Facts:
[grikis, nubropak, drukluk, skestir, bostol, mopeklor, studus, skoplok, klarul, femol, makel, zepur, treges, nifloron, bribekan, flezor, flalir, bridil, skobil, skodok, flever, grotrus, kluvok, grikos, povan, flitre, grobidror, basok, graplan, trogim, tistul, riski, borak, dretrok] σ 850
[geplasku, gagrol, fulabrul, dekubur, plistotal, skosir, kuplol, grokludun, klege, zefli, desko, brosan, tretrum] σ 116
[flasin, baflu, traker, fegutrur, lizur, zistebok, sunar, kavas, lovuk, trumugos, mestes, kevas, stuskar, lizu, fotre, givin, dibrik, gruri, repon, nuske, telon, triplas, laziko] σ 943
[bepla, noflem, breskir, stofe, satruk, semar, plukluga, brigir, pezus, kiflok, linam, nadril, skekekom, trovu] σ 748
[tuzis, zugretor, listel, gupak, fledim, flitraflo, truplan, mibrim, tusken, klegrol, pudren, mulubrel, stiflistek, siske, beflom, leplivar] σ 766
[grikis, geplasku, skestir, baflu, fulabrul, dekubur, plistotal, tuzis, traker, zugretor, skoplok, fegutrur, klarul, lizur, zistebok, kavas, breskir, bribekan, stofe, satruk, semar, gupak, flalir, bridil, skobil, grotrus, kluvok, truplan, grikos, flitre, grobidror, fotre, tusken, grokludun, basok, linam, desko, pudren, graplan, tistul, nuske, telon, riski, brosan, mulubrel, triplas, laziko, skekekom, dretrok, siske, trovu, beflom, leplivar, tretrum] ε 81
[nubropak, drukluk, flasin, gagrol, bostol, bepla, mopeklor, studus, femol, skosir, makel, noflem, zepur, treges, sunar, nifloron, listel, lovuk, flezor, plukluga, fledim, trumugos, brigir, skodok, flever, mestes, kuplol, flitraflo, kevas, stuskar, lizu, povan, givin, pezus, mibrim, dibrik, kiflok, gruri, klege, klegrol, zefli, repon, nadril, trogim, stiflistek, borak] ε 510
{grikis, baflu, dekubur, mulubrel} Π riski
{nubropak, tuzis, flezor, fledim, brosan, laziko} Π grikos
{drukluk, kavas, listel, gupak, mestes, pezus, basok} Π satruk
{geplasku, gagrol, bribekan, stuskar, povan, kiflok} Π flezor
{flasin, lizur, trogim, siske} Π linam
{skestir, zistebok, zepur, plukluga, flever, givin, gruri, linam} Π kevas
{fulabrul, skosir, noflem, repon, tistul} Π mestes
{bostol, skobil} Π gruri
{bepla, traker, zugretor, grotrus, desko, stiflistek} Π truplan
{plistotal, klarul, mibrim, tusken} Π nifloron
{mopeklor, lizu, klegrol, triplas} Π drukluk
{studus, femol, semar, flalir, brigir, pudren} Π flitre
{skoplok, trovu, leplivar} Π zepur
{fegutrur, makel, dibrik, beflom} Π femol
{treges, kuplol, kluvok, grokludun} Π pezus
{sunar, bridil, klege, telon} Π skekekom
{breskir, lovuk, skodok, truplan, grikos, fotre} Π dretrok
{nifloron, flitraflo, flitre, grobidror, nadril, riski, borak} Π graplan
{stofe, trumugos, nuske} Π brigir
{zefli, tretrum} Π nadril

Known rows:
[  1 -18 -15  42   7   1   5 -25  19   5 -17   4 -23  16 -38   3 -10   9
  21 -11  17  -3   6  12  14  10 -26  18  11 -25  14  10  -2   1 -25  24
  29 -10  -3   0 -13 -33  17  35   3] : breskir
[-34  -7 -21 -16   4   0   1 -14   2  13 -15 -23 -10 -18  -1   5  -5  28
  19 -14  10   4 -11   8 -14   7 -32   3  10 -24   3 -19 -36  -7  -7  21
  -5 -13  14 -25   5 -11 -20  -6   3] : grikos
[  5 -12  -4  -3 -12  -2  15  11 -16  13  -3  -2 -31 -18   9  -8   0  -8
   2 -30  12  -3 -13 -22 -26  15  15  -5   2  10 -32 -18  -5 -19  21   5
 -12  15 -11  11  19  12 -30 -32 -25] : skodok
[  4   2  41   3 -31   8   8  48  -4 -42  38  13  17   5  17 -18  22 -31
 -10  48 -22   0   8 -18  -5 -15  22 -18 -25  59  -6  21  45  -7  18 -43
 -16 -17  -5   0 -32  12  16  25  15] : lizu
[-11  32 -21 -27  -2   3   8 -47  -3  38 -32  -9  21  -9  -1  35   9  -5
  -7  12   1 -12 -29  20  26 -15  -6  -7  10 -36   8  -8 -28  18  38   4
  21 -25 -22   2  25 -10  28 -14  30] : beflom
[-13 -24  42  11 -23   5   9  54  -8 -43  42  -4  -3   5  38   3  35 -26
  -3  33 -44 -21   0 -20  -8  -4   1 -11 -12  50 -13  36  28 -14  17 -45
 -29 -19  -6  -1 -29  13  24  34  -4] : stuskar
[  6  -4  -4  37  18 -10   2 -33  24  10 -24  -8  -8  28 -44  13 -15  12
   9  -4  19 -13  -1  18  35  15  -6  11  11 -31  22  15  14  -3 -20  22
  23  -5  -7  18 -15 -37  14  28   9] : semar
[  4  -2 -19  -4 -14  12  22  -8 -21  20 -11  25 -29 -26  24  22  30 -30
  -1 -13 -10  -6 -29  -5  -7  -9   0  -3   5   4 -44  -4 -16  -3  70 -25
   5  -4 -31   8  33  11  -2 -28  -9] : fledim
[  2 -35  -8   6  56  -4 -27  11  17 -21  27 -20   4  15  12  -2 -23  16
  -3 -24   2 -20  37  31  -5   4 -29  18   3 -17  25  -1 -22  61 -70  39
   2  43  47 -27  -5   3   0  17 -37] : brosan
[ 32 -17  -2  57   3  -4  14   0  10  -6  -6  31 -37   9 -36 -16  -3 -18
  12 -14  28   2  -1  -1   9   8  18   4  -6  17 -25   8  46 -15  15  -7
  18  14 -16  26  -9 -19 -28   5 -13] : noflem
[ 14  20 -10 -11 -13   4  16 -18 -16  28 -24  33 -11 -13  17  23  20 -16
 -25 -14  -6   7 -20  -3   8  -5  25   5   1   6 -37  -6  -8 -13  75 -27
   6   8 -33  23  31   9   0 -34   0] : mibrim
[ 13 -15 -10   1  52  -3 -30   4  21 -19  26  -7  21  13  -6 -19 -30  16
  -5 -10  20  -5  42  33  -1  -8 -10  12  -6  -8  31 -14  -5  67 -65  38
  12  45  48 -27  -7  -1 -11   8 -20] : grokludun
[ 16  16 -21  -9 -18  11  19 -14 -17  23 -14  37 -13 -27   8   8  22 -30
  -5  -2   4   7 -23  -2  -1 -20  16  -7  -6  12 -37 -14   0   1  72 -25
  12  -4 -30  10  32  12 -11 -36   7] : listel
[  6  -2  41   4 -28   5   5  48 -11 -39  33  13  15  13  21 -10  23 -26
 -13  38 -34   0   9 -25  -4  -5  20 -14 -17  51  -4  30  32 -16  10 -43
 -23 -14  -9   9 -27  15  28  25   6] : sunar
[-18  -3 -17 -20 -16   2  10 -17  -2  23 -12 -22  -7 -16  -5  -4 -13  14
  12 -16  20   3  -5  -3 -21   9 -18   5   8 -21   8 -27 -43   8 -17  35
   9 -10   5 -21  14  -6   6  -7   3] : grotrus
[ -4  33 -37 -22 -11  11  -5 -44  -6  34 -23  19  14 -22   0  23  10  -3
  16   5 -13  13 -18   4   8 -30 -26   4  18 -38  10 -11 -32   9  21  -4
  30 -28 -19 -12  33  11  25 -18  25] : leplivar
[ -9  15 -21 -14  -6  -3 -11 -24   2  25 -11 -17   6 -18  -7   0 -15  23
  21 -14   5  11  -4 -10 -11  -8 -16   3  17 -35  18 -21 -17  -9 -24  22
  10  -9   3 -12  18  12  -7 -20   5] : skoplok

Rows:
No name comes twice in this set of rows, the named rows included.
[ 11   3 -12  -3   2  -3  -2   8 -20   8 -11  12 -20 -15  -2 -14  -6  -3
  11 -24   0  18 -17 -23 -20  13  10 -11   4   1 -30  -9   3 -36   8  -9
 -22  12  -7  18  19  21 -49 -43 -20] -> zepur
[-23  13  38 -13 -24   2  -8  15  12 -25  19 -13  42  20  15  10  12  13
 -19  49 -31   0  22   1  17 -12  -1   5  -9  17  38  23   7  -1 -14 -20
  -3 -29   7 -17 -38  -7  58  50  36] -> baflu
[-19  18 -39 -29 -10  18  12 -35 -17  23 -33  19   1 -18  -3  18  11  -9
   4   5   0  16 -22  17   3  -7 -36  -1   5 -23  -6 -12 -60  15  27   5
  14 -30 -13 -22  23 -11  25  -2  25] -> truplan
[-10  29 -33 -22 -16  14   6 -44   1  33 -22  15  13 -28  -2  17  12   0
   8  13   8  11 -15  18  11 -33 -18   2   4 -21   3 -23 -27  21  40   1
  35 -28 -15 -22  24  -5  17 -11  36] -> gupak
[ 27 -14   5  46  28 -12  11  -1   2  -7 -25  16 -31  31 -39   0  -5 -17
  -2 -14  16  -8 -16   4  27  36  20  -8  -2   4 -25  28  36 -30  12  -8
  -9  17 -17  51 -12 -28 -27   4 -17] -> brigir
[  0 -11  41   3 -29   6  11  52 -14 -41  36   9   7  11  25  -7  25 -34
 -11  37 -34  -7   5 -24  -9   0  12 -14 -17  52  -9  31  24 -12   8 -38
 -23 -17 -10   4 -26  13  32  31   0] -> lovuk
[  9   1   7  -7  -2 -13  14   2 -11  18 -12 -15 -14  -5   3   0  -4  -4
 -12 -23  16 -11 -19 -15  -6  19  34 -10   0   3 -26 -11  10 -21  25   3
 -17  20 -13  30  18   6 -33 -39 -18] -> studus
[-17  13  -5 -21   1 -11   2 -27   6  28 -18 -36  11  -6  -8   9 -15  25
   0  -9  20  -8 -11   6   5   6   1  -2  10 -33  16 -20 -16  -1  -6  27
   4  -4   4  -2  10 -10  -5 -15  11] -> flalir
[-27  -1  27 -10 -27   9  -2  21   6 -32  28 -14  30  11  14   1  15  -4
   0  50 -30  -5  13  -4   2 -14 -21  -4  -6  17  34  24  -4  10 -25 -14
  -3 -41   7 -29 -35  -5  60  53  30] -> fotre
[ 14   5 -23 -12 -22  14  27  -9 -29  22 -18  35 -24 -21  12  11  22 -42
  -9 -13  -2   3 -26 -10 -12  -1   6  -5   0   9 -42  -9 -26   3  60 -15
   5  -4 -35  12  36  10  11 -27  -6] -> stiflistek

The same elements again, as new rows of numbers:
Known rows:
[ 27  15  14 -31  24  35 -27   5 -21  16 -10 -21 -41  31  -2 -14  47 -19
 -30 -54  -5   3 -18  -3 -55 -13 -47 -15  16  32 -14  53  21 -53  -1] : breskir
[ 24  16  40 -13  33 -20 -30  16 -22 -17 -61 -13 -56  -9  -1   2  33  -3
 -40 -44   7 -27 -42 -11 -61 -17 -14 -14  12   3 -14  46  46 -30  -8] : klegrol
[ 23  -7  21   3  31   2 -33   2   9 -29 -51   6 -41   6 -25   7  25  -4
 -16 -51  10 -11 -63  -3 -76   3   2  20   5  -1   2  52  31 -39  -3] : lizu
[ 32  -7  17 -13  51  47  -8  -9 -33   3 -24 -14 -43  39   2   1  29 -10
 -40 -15 -25  -8 -33 -19 -55 -13  -2   1  24  34 -13  33  11 -52  19] : kiflok
[ 31 -12  -5   5  62   7 -20  20 -15  13 -20   9 -39  -9  -7 -32  25  -7
 -38 -15  22  -3 -31 -13 -43  -5 -12 -40  -4   9  -6  45  35 -50 -17] : flalir
[ 27 -57 -17  43  60  -2 -16   8 -27  -4 -33  28 -49   4 -14 -43  16 -19
 -25   8   7  28 -27 -28 -55  39  33  -8 -26  21  16  60  17 -76 -19] : pudren
[ 19   9  23   2  42 -13 -30   5 -28 -16 -60 -10 -55 -10  -8  -9  35  -1
 -33 -38   9 -20 -41 -12 -64  -8  -4 -20  14  10 -11  46  47 -33  -2] : flitraflo
[ 22  13  22 -12  64   0 -18  30 -26   3 -36  14 -44  -9   4  -7  28   4
 -50 -19  -5 -24 -36 -16 -54 -27 -10 -38  24   2 -14  30  36 -39   1] : nubropak
[ 18  24  32  -7  37 -23 -36  26 -26 -13 -55  -6 -56  -9  -4  -4  36  -2
 -40 -41  -7 -20 -38 -15 -65 -14  -9 -21  29   6 -10  44  54 -32  -4] : fledim
[ 21 -35  -4  13  22  -8 -38   8   4 -13 -31  25 -47  18 -26 -25  30  -5
  -7 -38  22  31 -57 -12 -64  37  -6  22 -11  13  12  63  22 -60 -12] : zistebok
[ 24 -21  19   9  34   4 -24  -6  11 -29 -50   8 -40   7 -29   4  22  -8
 -16 -32   4  -8 -67  -6 -78  15  12  27   3   3   7  50  21 -44  -1] : repon
[ 32 -14  12  -4  47   4 -16  36 -14  14 -23  10 -40  -5  -2 -21  30  -1
 -42 -17  22   1 -28 -10 -32  -6 -16 -35  -2   2 -10  52  30 -51 -18] : kluvok
[ 23  13  12  -7  27 -19 -42  25 -25  -3 -42 -13 -59 -14 -12 -30  39 -11
 -26 -53  24   0 -30 -12 -56   2 -24 -22   2   9 -10  64  53 -37 -20] : mulubrel
[ 31  -7  -2  -2  58   5 -25  30 -15  11 -21  11 -43  -6  -6 -29  32  -2
 -39 -23  20  -3 -32 -13 -41  -7 -20 -40  -1   8  -8  48  32 -53 -15] : grikis
[ 32 -36  22 -25  52  50  -6 -38 -29  -5 -34 -16 -39  46  13  17  28 -23
 -40 -15 -17  -1 -26 -10 -69 -31  -4  -7 -10  33 -11  37  -7 -55  -9] : pezus
[ 21 -28   4  -3  66  -2 -29  26  -7  17 -20  37 -48  -8   4 -20  32 -15
 -39 -18  11  19 -10 -22 -62 -14  -3 -46 -15  10  13  42  22 -63 -35] : dretrok
[ 44 -41   9 -26  37  51 -10 -15 -18   5 -17 -14 -39  43   9  -2  31 -31
 -33 -18   0  29 -20 -15 -59 -12 -15  -7 -27  32  -3  54  -1 -65 -19] : satruk

Rows:
No name comes twice in this set of rows, the named rows included.
[ 16  18  16 -14  39 -11 -32  42 -17  13 -22  12 -45 -14  -4 -22  44   2
 -36 -45  20 -11 -21  -5 -46 -16 -41 -48  13   6  -6  49  41 -44 -19] -> grotrus
[ 23 -33  -4  13  27  23 -21  27 -64  33 -29 -14 -48  35  -2  -7  21 -43
 -40   1  -4  26   0 -46 -52  32   8 -13  -3  33  -1  67  24 -64   5] -> geplasku
[ 31 -37   0 -18  40  48 -25 -19 -23  16 -13  -8 -44  43   5 -14  35 -29
 -30 -25  -6  27 -19 -20 -60 -13 -14  -9 -16  40  -4  48  -2 -65 -16] -> skekekom

Now the same elements, written a new way:
Known rows:
[-12 -40   4 -18 -11 -32 -29  31  24   1  -1 -19  -5  41  44] : fledim
[ 25 -25 -17   7  12  -8 -24   6  -9  20   5 -28  -7 -14 -19] : makel
[ 92 -35   5   6  30 -34   4  24  38 -23 -38 -39   1 -68   1] : pezus
[  6  17 -21   2  33  -7  10  -4 -13  10 -35  18 -15 -10 -12] : graplan
[ -5 -26   9 -21  13 -33  -6   4  24  31  14 -32   8  12  -5] : repon
[ 13 -30 -35   2  -1 -33  -9  -2 -11  13 -11 -37   0 -21  -1] : flezor
[  0  19 -19  13  31   1  13  -3  -4   8 -30  13 -21  -8 -13] : klarul
[ 16 -28 -18   3  12  -6 -13   2  -6  11   3 -33 -10 -16 -18] : borak
[-23  28   4 -11  27 -26   6   2  26  25 -20  15  -7  14  -3] : telon
[  1  18 -35   4  28 -13   9  -5  -3  11 -41  15  -1 -11  -1] : dretrok
[  0  18 -37  11  23 -22  12  -6  -8  13 -41  13  -5 -13   2] : grikos
[  0  10 -20  20  38  -5  19  -1   2  16 -33  13  -2  -6  -9] : basok
[  1  20 -19  15  31  -1  11  -3  -4  10 -30  13 -17  -8 -12] : grobidror
[ 81  28   7  30  39 -21   8  26  36 -22 -60   8 -28 -58   0] : semar
[-56  32  -8 -15 -27 -13  31  -1 -19  25  30  50  16  44 -42] : dekubur
[-57  22  -8  -8 -18 -19  38   0 -13  36  24  52  38  45 -38] : fulabrul
[  5 -37 -22  -9  14 -19 -20   5  -7   8 -12 -27   7 -28 -21] : zepur

Rows:
No name comes twice in this set of rows, the named rows included.
[ -8 -38   1 -28  -5 -17 -34  30  32  -2   5 -17   2  43  42] -> stiflistek
[ 76 -27   6  17  21 -29 -12  31  46 -28 -36 -39 -12 -75  -7] -> plukluga
[ 87 -33   7  20  28 -28   3  26  47 -22 -32 -42  -4 -67   0] -> noflem
[ 63  17   2  14  43 -31   6  27  38 -30 -77  13 -15 -72  -3] -> linam
[-60  33 -21  -7 -36 -28  28  -1 -15  32  23  47  29  40 -30] -> brosan
[  8 -26 -31  14  -1 -24  -9   1  -3  14  -4 -40  -2 -17  -4] -> povan
[ -7 -41  18 -29  -3 -16 -28  30  19  -6   7 -16 -18  43  30] -> mibrim
[  0 -30   8 -35  15 -39  -4   2  15  32   7 -27  14  10  -3] -> mestes
[ 11 -26 -32  11   3 -19 -12   0   1  13  -3 -38  -1 -17  -4] -> nubropak
[-56  35 -25 -13 -30 -14  23  -3  -6  28  27  49  37  42 -32] -> desko
[-20  36 -11 -16  22 -23   4  -1  33  23 -17  15   0  15   7] -> traker
[ -8 -20   5 -24   7 -31 -15   5  24  25  14 -32   0   7  -5] -> sunar
[-41 -16  -6 -27 -46 -19   7   2 -21  27  61   4  27  35 -47] -> zefli
[-47 -19 -11 -23 -46 -23   6   5 -13  31  58   4  38  34 -45] -> klege
[ 30 -26 -18  -6  13 -14 -25   4 -20  21   0 -24  -2 -14 -16] -> femol

